Each row is followed by its class.
[ 17  -4  -9   6 -19   5  38  37  19 -42  35  81 -29  39 -22  10 -54  -2
  36  -5  43  12  14 -55 -39   9  25  15  21 -45  -3  17  -4  -5 -28  32] : zeka
[  1  -1 -18   5 -31   5  33  40  18 -19  29  82 -47  44 -20  23 -64 -12
  30   2  37  22   2 -66 -30  25  28  18  28 -54  -6  17  -1  -6 -23  22] : zore
[-26   8  35  23  -1 -33  56  30   8  19  -8   0  19   3 -13   5 -15  10
 -25  21  20  -8  -9  43 -53 -19 -14 -26  10  -9  17  12  56   6 -38   4] : nok
[ 17   0 -12   3 -22  -5  37  34  17 -35  34  85 -35  40 -24  23 -52  -7
  29   2  48  13  20 -63 -53  10  19   9  22 -42  -3  19   1  -8 -38  29] : zore
[-17  -1  27   9   0 -19  58  15   9   5  -6   3  24  -3  -3  -1 -13  35
 -21  27  18  -8  -1  45 -45 -24   0 -20  -5   1  14  20  58  -3 -13  10] : Dal
[ 21 -10 -21  -8 -24   9  44  34  24 -50  44  88 -21  38  -1  -8 -38   8
  29   0  55  17  28 -50 -40  13  19  14  10 -36  -2   9  -2   2 -12  19] : rupa
[-10 -11 -24  39  22  -4 -38 -12  -4  -8 -16  11 -20 101  -6 -11 -25  26
  26  26 -24 -11 -19  11  -6  36  44  23  16  18 -21  -1 -22 -30 -74  25] : tefu
[ -2   2 -15   3 -25  13  39  39  22 -28  23  85 -49  46 -21   4 -57 -14
  30   3  39  16  -4 -58 -31  18  28  12  26 -51 -14  22 -10  -9 -24  23] : Pupo
[  9  25  14  -2 -16  16  29  28  40  -4   3  82 -28  28   5  57 -47 -46
  57   8  21  14   7  -8  -2   6  20  11  17 -23 -17  -3 -25  -7 -31  12] : vato
[-12  -8 -21  36  22  11 -24  -9  -5 -18 -24  23 -24  81  -8  -2 -23  23
  10  21 -30 -14 -35  11  -3  43  39  28  14  11 -28  -3 -26 -39 -72  38] : tefu
[-29  13  41  25   3 -15  52  25   7  13 -15 -16  19 -10 -16   4 -22  14
 -27  22  -1  -4 -26  57 -39 -27 -11 -20   6  -6   2  16  55   1 -21  -1] : zeka
[-23   7  23  21   1 -32  50  11   0  29  -7  -4  23   2  -9  11  -7  28
 -15  10  24  -6  -4  41 -51 -22  -6 -21   0 -12  19  10  63   5 -21   6] : vato
[  2  11 -17  16 -24 -17  32  36   5 -25  31  88 -43  49 -28   4 -47 -15
  42  15  50  10   6 -58 -44  14  21   9  32 -53  -6  22   1 -10 -44  27] : Pupo
[-15   8  35   9   1 -17  60   6   5   8 -10   2  25  -1 -15  -3 -25  31
 -22  19  19  -8 -20  66 -44 -31   7 -19  -2   3  18  24  56 -10 -11  12] : foli
[ -6  -6 -16  42  22  -9 -41 -10  -6  -2 -11   4 -17  86  -8  -9 -22  21
  23  27 -30 -15 -20  11 -13  34  47  18  22  27 -24   3 -22 -32 -82  29] : zeka
[-10  -8 -23  46  20 -26 -43 -25  -6   6  -7  18  -9 100   1 -12 -25  26
  36  23 -25 -11 -15  16  -2  41  47  21  25  16 -20  -5 -19 -25 -76  14] : nukob
[ 16  25  18  -9 -15  31  24  28  36 -14  -1  68 -30  32   4  56 -42 -53
  47  11  19  12  -5 -14 -10  -2  19   3  14 -21 -14 -16 -30  -8 -38  10] : rupa
[ -6   1 -21  34  13   3 -26   1   3 -11 -11  35 -13  79   4  -6 -20  21
  19  29 -21 -10 -35  13  -7  53  33  21  21   8 -45   8 -26 -36 -76  32] : vato
[-15  -4 -34  45  13 -17 -50 -25 -11  12 -10  14 -21  90   8 -13 -15  32
  31  32 -25 -18 -32  26   8  48  46  20  32  15 -24   4 -20 -33 -77  28] : kag
[ 24  -7 -31   3 -21  13  42   6  10 -48  37 114 -22  43  -7   1 -37  26
  23 -11  47  14   6 -29 -25  -1   8  21  23 -44 -14  18   1  -6  -8  13] : nukob
[ 11   1 -28   4 -24  14  21  27   7 -36  38 102 -30  51  -6  14 -48  15
  30   4  49  19   7 -45 -31  13  21  18  31 -43 -12  22   2 -15 -16  24] : zore
[ 18  20  20  -2 -12  26  31  43  37 -28   2  80 -28  23   1  59 -34 -47
  53  10  16   3   6 -17 -16  -2  16   9  20 -17 -20  -8 -29 -11 -34  14] : zeka
[ -8  -2 -26  41  17  -9 -47 -18  -4   4  -6  12 -18  95   4 -15 -20  24
  28  27 -22  -7 -19  13  -6  48  49  20  20  19 -18  -7 -24 -29 -76  24] : rupa
[ 15  22   6 -13 -16  20  32  28  39 -11  12  84 -11  18  18  50 -27 -37
  54   9  23   8  33 -13  -5   6   9   5   3 -13 -19 -12 -20   0   1   0] : vato
[-30   4  33  22   1 -20  52  22   6  23 -13 -12  21 -11  -9  -8 -12  27
 -38  24   2 -11 -16  60 -35 -20 -17 -19   0   0   9  21  53   5 -26  -3] : nok
[ 12   6  -9  -1 -27  14  36  49  23 -25  33  88 -45  31 -33   6 -63 -31
  24   5  29  18   3 -58 -36   8  19  15  21 -58   2  23 -13  -4 -25  18] : foli
[ 20  -3 -19  -2 -26   2  45  31  19 -46  39  90 -28  40 -11   3 -41  11
  26  -1  55   7  18 -44 -43   2  13   5  23 -52  -3  22   6   0 -23  22] : kag
[ 22  -2  -8   1 -17  -2  43  39  19 -53  33  80 -25  42 -19  10 -48  -4
  31  -2  49  10  18 -55 -50   0  23   8  23 -35  -3  19  -2  -5 -32  32] : zeka
[ -2  19  11  -4  -9  39  16  23  42  -8  -4  66 -34  27   7  46 -31 -55
  48  15  13   7   8   2   4  -3   7   0  16 -18 -14  -9 -30  -9  -8  -3] : Pupo
[ -5  10  38   0   0  -6  66   6  10   0 -10   0  32 -13  -6  -4 -14  31
 -25  18  28  -5  -3  65 -49 -34  -3 -20 -12  12   4  29  54  -4 -11  11] : vato
[  9  25  19 -12 -14  29  19  25  27 -19 -10  73 -22  38   6  50 -30 -40
  48  22  30   0 -11  -5 -11 -20  10  -6  17 -19 -21  -5 -20 -21 -33   5] : Pupo
[ 22   1 -14   1 -24  -5  40  33  20 -47  38  90 -24  47 -11  -1 -40   7
  32   4  56   7  23 -43 -49   5  18   5  19 -38  -5  24   0  -2 -29  24] : kag
[-11  -7 -25  41  24 -10 -37 -15  -8   0 -14  10 -24  92  -4  -7 -20  25
  21  24 -27 -10 -17  10  -5  34  42  20  23  15 -21  -1 -16 -27 -77  25] : tefu
[-17 -13 -22  32  20  10 -38  -3  -7 -12 -24  13 -20  86  -1 -10 -16  26
  10  25 -29 -13 -41   5   2  41  37  26  19   6 -30  -3 -22 -40 -75  28] : tefu
[-17 -10 -35  49  21 -29 -53 -21  -6  15  -3  18 -14  96   9  -7 -17  36
  37  24 -22 -11 -20  12   6  57  41  20  27  19 -23  -4 -20 -32 -71  31] : Dal
[-10   5  39   7   2 -17  69  22   8  -9  -5  -3  34 -22  -5   0  -1  30
 -26  21  20 -14   4  54 -55 -38 -15 -24  -9  10   7  17  64  -1  -7   4] : zeka
[  8  10 -13  18 -20  -6  32  35   3 -33  33  86 -36  47 -23  10 -45  -4
  34   3  38   8  11 -48 -38  13  21  17  30 -40 -10  15   4 -12 -36  27] : zeka
[ 26  35  29 -11 -16  24  21  31  27 -19  -5  67 -33  26  -6  58 -43 -55
  49  23  22  -5  -2  -5 -22 -26  12  -3  20 -25 -11   3 -26 -17 -62  14] : kag
[ 10  20  -1  -7 -21  11  18  27  33 -13  16  83 -11  24  28  40 -19 -31
  62  17  28  13  21  -5   2   6  12   6   9 -17  -5 -22 -12  -1   5  -8] : rupa
[-11   2  34  16   4 -37  68  14   4   4  -3  -1  26 -14 -15   2  -9  17
 -21  16  17 -11  -1  45 -61 -33 -17 -25   3 -10  13  15  61  10 -28  -4] : nukob
[-20  10  37  17   2  -4  53  20   7  10  -8 -11  21  -9  -9  -6  -9  22
 -37  20  11  -4 -23  58 -53 -24 -20 -22  -3  -6   1  11  55   2 -26  -4] : rupa
[ 10  -1 -11   4 -24   1  40  35  23 -33  36  86 -33  44 -18   0 -59  -6
  32   5  42  13  19 -47 -45  11  29  10  18 -49   4  21   1  -1 -28  24] : kag
[-12  -6 -30  46  16 -14 -44 -20  -6  14 -11  21 -13 100   3  -7 -22  31
  35  24 -22  -9 -29  15  -1  51  45  22  18  14 -28  -2 -18 -33 -73  23] : vato
[  2  19  16   1 -12  36  18  41  42 -20   3  72 -25  19   9  44 -33 -42
  48  19   2   4  16   6  -1  -6   8   8  13 -15 -14  -7 -21 -10  -5  -6] : zeka
[ 20  16   9 -11 -14  26  27  29  43 -24  11  86 -26  31  14  49 -39 -39
  47   8  25   7  19 -20  -7  -1  15   4  22 -22 -11  -4 -25 -10 -19   8] : Dal
[-26   8  26  16  -1 -11  65  16  10   6  -6   4  17   3  -4   7 -19  30
 -34  14  16  -4  -7  52 -38 -22 -10 -23   8  -4   1  13  57   4  -8   6] : Dal
[ 29   3 -25  -8 -28  23  33  29  18 -50  42 103 -32  41  -6  -1 -39   5
  23   0  55  20   7 -49 -40   6  14  14  26 -52 -10  18  -6  -8 -26  24] : rupa
[ 16  16   5 -10 -17  10  35  14  30 -21   9  93  -6  26  18  44 -25 -28
  56  16  25   5  22   5  -2 -12   9   3  11 -12 -13 -11  -9  -3  -3 -10] : nukob
[-25 -11 -36  55  13 -14 -49  -7 -12  18  -3  38 -15  91   5 -16 -11  28
  27  34 -28  -9 -32  21   2  52  29  19  31   7 -21  -5 -12 -28 -71  13] : nok
[-30  -8 -40  51  17 -25 -46 -19  -7   6 -19  12 -22 103  13  -8 -11  40
  23  25 -29 -11 -27  19  21  49  41  24  31  19 -29  -6 -14 -23 -60  23] : tefu
[-34   8  34  19   9 -16  66  20  18  10 -12  -6   8   2 -12   4 -21  12
 -27  17  17   1  -9  50 -48 -20  -4 -29   9  -1   1  21  50  11 -16   4] : Pupo
[-26  -2 -32  55  14 -34 -55  -6  -6   6 -10  11 -11  96  13 -11  -7  28
  36  36 -29 -18 -28  17   9  55  41  19  38  23 -30  -5 -18 -29 -70  19] : zeka
[-27  10  33  14  -1 -31  73  24  14 -11 -13   6  30  -2   4  -7 -13  35
 -27  23  21 -10  -1  62 -37 -32 -15 -17  -4   5   4  17  67   4   0  -6] : tefu
[ 22  35  19 -12 -13  25  17  27  25 -28   0  77 -27  30   4  54 -41 -38
  39  14  19   1   1  -7  -6 -19   8   1  20 -21 -20   1 -24 -25 -40  13] : Dal
[-37  11  33  17   3 -15  66  32  15   2 -17 -12   6   3  -8   6 -19  13
 -38  15   5  -4  -3  42 -37 -19  -7 -20  10  -9   3  12  55  12 -13   0] : tefu
[ 15  29  20  -5 -18  20  23  35  26 -22  -2  86 -32  34  -7  59 -40 -49
  47  14  22  -9   4 -14 -16  -9  11  -1  17 -23 -11  -7 -29 -21 -50  17] : nok
[ 17  27  19 -15 -12  30  20  28  30 -21  -2  69 -37  31  -7  55 -35 -57
  55  19  29   1  10 -26 -17 -15  16  -6  17 -27 -14  -2 -33 -16 -43  14] : Pupo
[ 14  -5 -17  -4 -18   4  43  36  21 -46  36  90 -28  43 -12  -1 -35  -1
  29   1  59  11  20 -61 -49   8  15   3  20 -40 -12  19  -4  -1 -17  21] : Pupo
[ 19  28  17 -17 -16  38  11  29  22 -24  -7  72 -33  38  -4  69 -49 -47
  40  20  20   4 -11 -21 -16 -15  22   4  23 -18 -21  -3 -32 -29 -54  18] : zore
[  5  10 -18  13 -31   3  42  27  16 -16  28  94 -46  41 -25  14 -57  -4
  29  -3  38  13   5 -44 -32  13  19  18  19 -56  -8  22   4  -8 -27  24] : vato
[ 18  -4 -22  -3 -21  23  31  29  15 -40  33  98 -37  51 -19   2 -43  -2
  35   3  57  18   3 -57 -43   4  19  10  25 -51 -12  23  -9 -12 -27  24] : Pupo
[-31  -2 -37  50   9  -4 -60 -18 -13  18  -3  22 -14  96  12 -20 -19  31
  25  39 -30  -5 -35  31  13  41  33  21  26   6 -24 -15 -12 -29 -65   7] : rupa
[ 17  -3 -20   1 -31  15  29  32  12 -33  40 107 -32  43 -12  -5 -46   4
  31   2  52  13  11 -43 -31  10  19  17  29 -45  -4  25  -7  -9 -25  27] : nok
[  0   5 -19  19 -27  -7  25  40   6 -24  37 101 -36  57 -18   4 -48  -7
  34   8  44  11   9 -46 -35  20  17  11  37 -50  -3  16  -1  -5 -41  27] : nok
[ -6   6  40  11   5 -11  67  24   5 -10  -8  -4  34 -21  -6   3   0  28
 -23  19  19 -10  -3  59 -53 -33 -15 -20  -6  14   1  17  55   0  -9   9] : zeka
[-14 -12 -29  32  15   3 -42  -8  -8   0 -16  12 -23  77  -2   5 -26  27
  14  33 -32 -11 -38   3  -6  45  46  21  24  14 -29   4 -24 -39 -77  31] : zore
[ 14  20  11  -5  -8  37  26  29  49 -20   6  82 -27  16  11  49 -36 -49
  40   7   9   9  15  -1   0   8   4   7  16 -23 -10  -6 -29 -13  -5   5] : Dal
[ 15   7 -21   1 -24  17  27  37  13 -39  33 106 -30  51 -21   8 -46   1
  21   4  45  11  -8 -46 -38   6  16  13  29 -54  -9  23 -12 -15 -27  28] : foli
[ 16  -5 -19  -4 -22   2  51  32  20 -51  26  85 -32  46 -14   5 -48  10
  25  -5  54  10  19 -54 -34   2  24  18  15 -41   0  22   1  -2 -14  30] : tefu
[ 11   0 -19   0 -24   4  35  43  21 -46  37  86 -26  50  -5  -3 -38   6
  26   7  49  17  15 -45 -45  11  19   8  20 -40  -7  14   0   1 -24  17] : rupa
[ 15  29  22  -1 -18  21  21  33  29 -10   2  82 -35  33  -5  58 -44 -53
  51  13  24   0  11 -12 -10  -6  15   2  23 -25  -5  -3 -29 -12 -46  18] : nok
[  0  -5 -24   4 -30   9  45  39  24 -33  29  86 -45  41 -14   2 -57   1
  24  -4  34  20  13 -60 -14  12  18  25  20 -62  -5  16   3   6  -4  11] : tefu
[-21  -5 -33  47  19 -25 -50 -12  -5  -2 -17  11 -19 102  12  -6  -8  32
  28  21 -25 -18 -25   8  12  52  36  24  30  17 -33 -10 -24 -27 -72  24] : tefu
[-19   9  27  18   2 -27  58  13   3  14  -3  -7  17  -3 -12   5 -11  25
 -29  18  17  -9  -1  41 -50 -28 -11 -28   7 -10  15  17  63   4 -20   3] : Dal
[  5   1  -6  10 -35   8  44  36  14 -15  28  91 -51  39 -28   7 -63  -9
  27   1  40  11   5 -46 -31  13  24  18  25 -53   2  24   2  -8 -38  34] : nok
[ 15  15  16 -13 -11  29  22  32  45 -15   6  71 -28  22   8  63 -49 -54
  50  14  18  18   9 -14  -8   0  16   6  23 -12 -19  -2 -32  -7 -29   6] : zore
[ 13  -1 -13   5 -24  -7  25  37  20 -36  34  87 -29  52 -15  18 -53  -4
  38   5  51  11  11 -59 -48  14  22  12  30 -42  -8  17  -4 -13 -41  24] : zore
[ -3   3 -15  20 -21  -5  35  41   6 -33  31  82 -40  56 -25  12 -57  -8
  38   5  36  13   0 -48 -37  18  32  13  34 -45  -7  14   5 -10 -36  26] : zeka
